Below is a small trained network, with its code and all its weights. Each question gives an input and a target symbol and asks what happens when units are switched off, that is, made to give their printed mean instead of their output.

import numpy as np


def w(rows, s, z=0):
    codes = np.array(rows[::2]) - 128.0
    scale = np.full(codes.shape[1], s)
    scale[-1] = z or s
    return codes * scale


def f(y):
    return np.maximum(y, 0)


def softmax(a):
    e = np.exp(a - a.max(-1, keepdims=True))
    return e / e.sum(-1, keepdims=True)


def log_softmax(a):
    a = a - a.max(-1, keepdims=True)
    return a - np.log(np.exp(a).sum(-1, keepdims=True))


def net(x, mask):
    ids = ['Γδεμξψ'.index(c) for c in x.split()]
    T = len(ids)
    res = E[ids] + P[:T]
    r = res
    for j in range(3):
        rows = slice(3 * j, 3 * j + 3)
        q, k, v = (r @ M[0][rows].T for M in (Q, K, V))
        z = softmax(np.where(np.tri(T) > 0, q @ k.T / 3**0.5, -1e9)) @ v
        o = O[0][rows]
        res = res + np.where(mask[j], z, o[:, -1]) @ o[:, :-1]
    y = f(res @ A[0][:, :-1].T + A[0][:, -1])
    res = res + np.where(mask[3:7], y, B[0][:, -1]) @ B[0][:, :-1]
    return log_softmax(res[-1] @ U[:, :-1].T + U[:, -1])


Q, K, V, O, A, B = {}, {}, {}, {}, {}, {}
E = w([
[221,223,161,11,93,169],'Γ',
[161,152,196,107,180,49],'δ',
[188,68,58,128,69,205],'ε',
[71,252,142,120,170,199],'μ',
[145,139,200,48,82,205],'ξ',
[80,108,192,122,139,163],'ψ',
],0.015)
P = w([
[59,104,169,83,29,65],'0',
[89,134,102,61,124,95],'1',
[137,131,166,187,68,102],'2',
[147,100,134,83,163,145],'3',
[153,119,184,207,140,129],'4',
[196,80,152,84,183,174],'5',
[197,137,207,216,168,168],'6',
[163,88,161,140,247,184],'7',
[227,120,187,164,127,212],'8',
],0.012)
Q[0] = w([
[107,130,122,134,62,181],'h1',
[180,11,153,151,141,192],'h1',
[91,163,36,49,106,84],'h1',
[230,107,228,77,187,221],'h2',
[110,121,164,255,38,77],'h2',
[43,29,47,67,172,68],'h2',
[87,170,205,91,28,224],'h3',
[139,91,51,48,160,65],'h3',
[172,83,172,97,116,27],'h3',
],0.0087)
K[0] = w([
[87,166,126,144,177,160],'h1',
[192,121,189,156,179,168],'h1',
[73,119,140,124,57,100],'h1',
[169,120,166,188,205,209],'h2',
[95,93,65,51,218,145],'h2',
[91,191,143,165,5,76],'h2',
[132,156,134,139,165,220],'h3',
[78,151,92,148,89,65],'h3',
[83,137,106,100,143,53],'h3',
],0.011)
V[0] = w([
[75,63,137,139,63,100],'h1',
[51,99,133,181,149,165],'h1',
[90,120,156,145,173,124],'h1',
[116,156,10,144,152,139],'h2',
[188,112,118,142,173,92],'h2',
[115,192,152,127,134,117],'h2',
[117,125,167,146,136,200],'h3',
[99,152,159,94,154,101],'h3',
[163,132,130,174,155,98],'h3',
],0.014)
O[0] = w([
[152,66,139,142,146,59,60],'h1',
[150,117,104,96,188,91,35],'h1',
[159,163,67,100,182,85,72],'h1',
[128,133,159,65,187,176,2],'h2',
[98,143,88,14,88,103,79],'h2',
[182,230,125,148,102,148,122],'h2',
[150,83,145,145,122,10,239],'h3',
[143,201,170,122,125,114,123],'h3',
[95,178,52,106,194,134,31],'h3',
],0.011,0.0057)
A[0] = w([
[202,163,23,197,107,119,75],'n1',
[195,36,103,184,73,168,131],'n2',
[105,187,237,138,76,39,134],'n3',
[173,149,2,150,118,139,255],'n4',
],0.0049,0.0061)
B[0] = w([
[121,177,229,199,76,99,160],'n1',
[89,254,104,51,235,149,255],'n2',
[29,157,49,115,168,142,235],'n3',
[73,43,137,67,135,73,186],'n4',
],0.0074,0.01)
U = w([
[80,138,94,183,95,210,3],'Γ',
[59,157,2,114,123,139,151],'δ',
[52,119,137,99,177,168,184],'ε',
[150,162,104,167,169,182,249],'μ',
[129,90,202,212,52,111,208],'ξ',
[145,105,85,206,117,101,107],'ψ',
],0.0056,0.0045)

Each question gives the input, a string of symbols that net reads in full, and the target symbol t.
The units are the heads (3 rows each of Q, K, V and O) and the neurons (one row each of A and B). Each row of codes is followed by its name. A weight is (code - 128) times the scale printed after its matrix; where a second scale follows, it is the last column's (O, A, B and U).
mask holds one flag per unit, heads first, then neurons. A switched-off unit (its flag False) gives its mean, the last column of its rows in O or B, instead of its output. The means were averaged over made-up inputs and are rounded, as every weight is.
A unit's drop is (log p(t) with every unit on - log p(t) with that unit switched off) / (log p(t) with every unit on - log p(t) with every unit switched off).
The circuit of an input: a set's keep is (log p(t) with only the set's units on - log p(t) with every unit switched off) / (log p(t) with every unit on - log p(t) with every unit switched off). Starting from all 7 units, units are removed one at a time, each time the one whose removal leaves the highest keep (on an exact tie, the one counted first), for as long as the keep stays at least 0.8.
circuit, biggest first: the units of the circuit, biggest drop first
k most important neurons: the k neurons with the biggest drops, biggest first
which heads matter: for each layer, one digit per head in row order, 1 if its drop is at least 0.15 and else 0, layers parted by /
drop when u is switched off: that unit's drop, to one decimal
input Γ ε ε ε ε ε μ δ ε, target δ: circuit, biggest first => h2, h1
input ε ξ ε ε δ δ, target δ: circuit, biggest first => h2
input Γ Γ ξ, target Γ: circuit, biggest first => n3, h1, n2, h2
input ε Γ ε μ, target ξ: circuit, biggest first => n2, h1
input ε μ δ, target μ: 3 most important neurons => n3, n4, n1
input μ μ μ, target μ: which heads matter => 110
input δ ε ε ε ψ Γ Γ ε, target Γ: which heads matter => 100
input δ μ ξ Γ, target ξ: which heads matter => 010
input ε ε μ δ ε, target δ: circuit, biggest first => h2, h3
input μ ε ε δ δ, target δ: 2 most important neurons => n3, n1
input μ ε μ ε ε ξ ε δ ξ, target δ: 2 most important neurons => n3, n1
input Γ ξ ε ε ξ δ δ ξ μ, target ξ: 2 most important neurons => n2, n1
input δ ε δ, target ε: drop when h3 is switched off => 0.3
input ε ε Γ μ ε μ ε δ ψ, target δ: drop when h3 is switched off => 0.1
input ε ε μ δ ε ε δ μ, target δ: drop when n3 is switched off => -0.3
input ε μ ε Γ, target ξ: drop when n2 is switched off => 0.6
input ε ε δ, target ε: most important neuron => n1
